Here is a tiny trained network, its code and every weight. The questions are about switching its units off for an input and a target symbol, where a switched-off unit gives its printed mean instead of its output.

import numpy as np


def w(rows, s, z=0):
    codes = np.array(rows[::2]) - 128.0
    scale = np.full(codes.shape[1], s)
    scale[-1] = z or s
    return codes * scale


def norm(h):
    return h / np.sqrt((h * h).mean(-1, keepdims=True) + 1e-5)


def softmax(a):
    e = np.exp(a - a.max(-1, keepdims=True))
    return e / e.sum(-1, keepdims=True)


def log_softmax(a):
    a = a - a.max(-1, keepdims=True)
    return a - np.log(np.exp(a).sum(-1, keepdims=True))


def net(x, mask):
    ids = ['αβγδεζθμξπψ'.index(c) for c in x.split()]
    T = len(ids)
    res = E[ids] + P[:T]
    u = 0
    for l in range(2):
        r = norm(res)
        for j in range(3):
            rows = slice(4 * j, 4 * j + 4)
            q, k, v = (r @ M[l][rows].T for M in (Q, K, V))
            z = softmax(np.where(np.tri(T) > 0, q @ k.T / 4**0.5, -1e9)) @ v
            o = O[l][rows]
            res = res + np.where(mask[u + j], z, o[:, -1]) @ o[:, :-1]
        u += 3
    return log_softmax(norm(res)[-1] @ U[:, :-1].T + U[:, -1])


Q, K, V, O = {}, {}, {}, {}
E = w([
[79,129,148],'α',
[192,120,72],'β',
[62,132,136],'γ',
[76,132,146],'δ',
[147,133,73],'ε',
[116,138,167],'ζ',
[89,146,189],'θ',
[156,137,169],'μ',
[253,129,153],'ξ',
[104,149,186],'π',
[70,6,141],'ψ',
],0.028)
P = w([
[154,125,177],'0',
[177,144,191],'1',
[172,144,200],'2',
[127,152,173],'3',
[122,141,195],'4',
[132,134,197],'5',
[186,127,103],'6',
[233,125,23],'7',
[234,133,2],'8',
],0.004)
Q[0] = w([
[213,150,62],'0.h0',
[86,133,211],'0.h0',
[111,116,118],'0.h0',
[78,115,168],'0.h0',
[213,181,178],'0.h1',
[156,128,136],'0.h1',
[111,140,129],'0.h1',
[189,51,107],'0.h1',
[75,7,84],'0.h2',
[72,139,115],'0.h2',
[147,173,144],'0.h2',
[105,137,124],'0.h2',
],0.017)
K[0] = w([
[129,245,79],'0.h0',
[148,7,169],'0.h0',
[115,147,126],'0.h0',
[126,68,154],'0.h0',
[153,114,206],'0.h1',
[137,113,151],'0.h1',
[122,138,111],'0.h1',
[148,34,152],'0.h1',
[141,192,74],'0.h2',
[117,188,139],'0.h2',
[123,107,147],'0.h2',
[122,152,135],'0.h2',
],0.017)
V[0] = w([
[133,82,94],'0.h0',
[132,141,126],'0.h0',
[122,150,154],'0.h0',
[99,5,124],'0.h0',
[95,45,131],'0.h1',
[126,139,168],'0.h1',
[138,174,183],'0.h1',
[135,147,133],'0.h1',
[153,144,115],'0.h2',
[112,100,175],'0.h2',
[111,251,94],'0.h2',
[111,220,115],'0.h2',
],0.02)
O[0] = w([
[178,102,164,220],'0.h0',
[121,138,141,118],'0.h0',
[101,140,101,71],'0.h0',
[220,41,67,253],'0.h0',
[150,94,59,168],'0.h1',
[75,117,120,115],'0.h1',
[47,130,148,96],'0.h1',
[115,139,149,118],'0.h1',
[93,143,98,142],'0.h2',
[185,39,171,99],'0.h2',
[17,252,153,124],'0.h2',
[53,200,160,116],'0.h2',
],0.018,0.0067)
Q[1] = w([
[184,12,66],'1.h0',
[122,142,196],'1.h0',
[165,115,137],'1.h0',
[117,144,79],'1.h0',
[116,194,252],'1.h1',
[132,130,160],'1.h1',
[211,158,14],'1.h1',
[90,127,104],'1.h1',
[107,179,115],'1.h2',
[175,164,135],'1.h2',
[74,92,120],'1.h2',
[99,113,123],'1.h2',
],0.019)
K[1] = w([
[174,76,16],'1.h0',
[160,103,174],'1.h0',
[104,91,109],'1.h0',
[90,167,115],'1.h0',
[2,219,226],'1.h1',
[86,125,129],'1.h1',
[204,152,7],'1.h1',
[188,146,181],'1.h1',
[84,148,119],'1.h2',
[118,143,60],'1.h2',
[138,113,201],'1.h2',
[129,121,166],'1.h2',
],0.017)
V[1] = w([
[253,82,178],'1.h0',
[87,128,120],'1.h0',
[206,54,187],'1.h0',
[150,177,102],'1.h0',
[125,138,95],'1.h1',
[148,91,200],'1.h1',
[34,241,75],'1.h1',
[127,124,156],'1.h1',
[198,105,78],'1.h2',
[127,127,131],'1.h2',
[71,178,148],'1.h2',
[153,40,165],'1.h2',
],0.017)
O[1] = w([
[204,159,232,251],'1.h0',
[98,120,127,95],'1.h0',
[164,150,253,225],'1.h0',
[158,127,63,124],'1.h0',
[174,121,126,154],'1.h1',
[18,138,127,94],'1.h1',
[230,232,154,14],'1.h1',
[90,143,130,99],'1.h1',
[109,133,31,165],'1.h2',
[131,130,130,126],'1.h2',
[113,106,208,114],'1.h2',
[203,179,92,99],'1.h2',
],0.017,0.0028)
U = w([
[142,53,189,253],'α',
[185,150,151,97],'β',
[77,109,41,62],'γ',
[83,113,129,28],'δ',
[145,231,116,174],'ε',
[89,132,154,123],'ζ',
[92,130,162,115],'θ',
[88,124,190,171],'μ',
[173,165,250,95],'ξ',
[87,131,172,229],'π',
[135,98,109,157],'ψ',
],0.015,0.0029)

Each question gives the input, a string of symbols that net reads in full, and the target symbol t.
The units are the heads (4 rows each of Q, K, V and O). Each row of codes is followed by its name. A weight is (code - 128) times the scale printed after its matrix; where a second scale follows, it is the last column's (O and U).
mask holds one flag per head, layer by layer. A switched-off head (its flag False) gives its mean, the last column of its rows in O, instead of its output. The means were averaged over made-up inputs and are rounded, as every weight is.
A unit's drop is (log p(t) with every unit on - log p(t) with that unit switched off) / (log p(t) with every unit on - log p(t) with every unit switched off).
The circuit of an input: a set's keep is (log p(t) with only the set's units on - log p(t) with every unit switched off) / (log p(t) with every unit on - log p(t) with every unit switched off). Starting from all 6 units, units are removed one at a time, each time the one whose removal leaves the highest keep (on an exact tie, the one counted first), for as long as the keep stays at least 0.8.
circuit, biggest first: the units of the circuit, biggest drop first
unit that matters most: the unit with the biggest drop
which heads matter: for each layer, one digit per head in row order, 1 if its drop is at least 0.15 and else 0, layers parted by /
drop when u is switched off: that unit's drop, to one decimal
input ε ε β, target ε: circuit, biggest first	[0.h2]
input β ξ β, target ξ: circuit, biggest first	[0.h1 0.h0]
input ε ε ψ ε ε γ ε, target γ: circuit, biggest first	[0.h2 1.h0]
input δ ε γ ε μ ψ ε, target γ: which heads matter	110 / 100
input ε ε ε ξ γ, target ξ: circuit, biggest first	[0.h0 1.h1]
input ε δ γ, target ε: circuit, biggest first	[1.h1 0.h2]
input ε ε β δ, target ε: circuit, biggest first	[1.h1 0.h2]
input ε ε ε ε ξ δ, target ξ: which heads matter	110 / 011
input μ ε ε γ ξ α, target ξ: which heads matter	010 / 011
input β ε ε ξ ε, target ξ: which heads matter	110 / 011
input γ ζ θ β ε ζ ε β α, target ε: which heads matter	110 / 110
input ε ξ ε δ, target ξ: which heads matter	010 / 011
input γ ε ε ξ α, target ξ: which heads matter	110 / 011
input ε γ γ ε β, target ε: unit that matters most	1.h1
input δ ε δ ξ γ, target ξ: drop when 0.h1 is switched off	1.7
input γ ε ξ ε, target ξ: drop when 0.h1 is switched off	1.4
input α μ ξ, target ξ: drop when 1.h0 is switched off	0.0
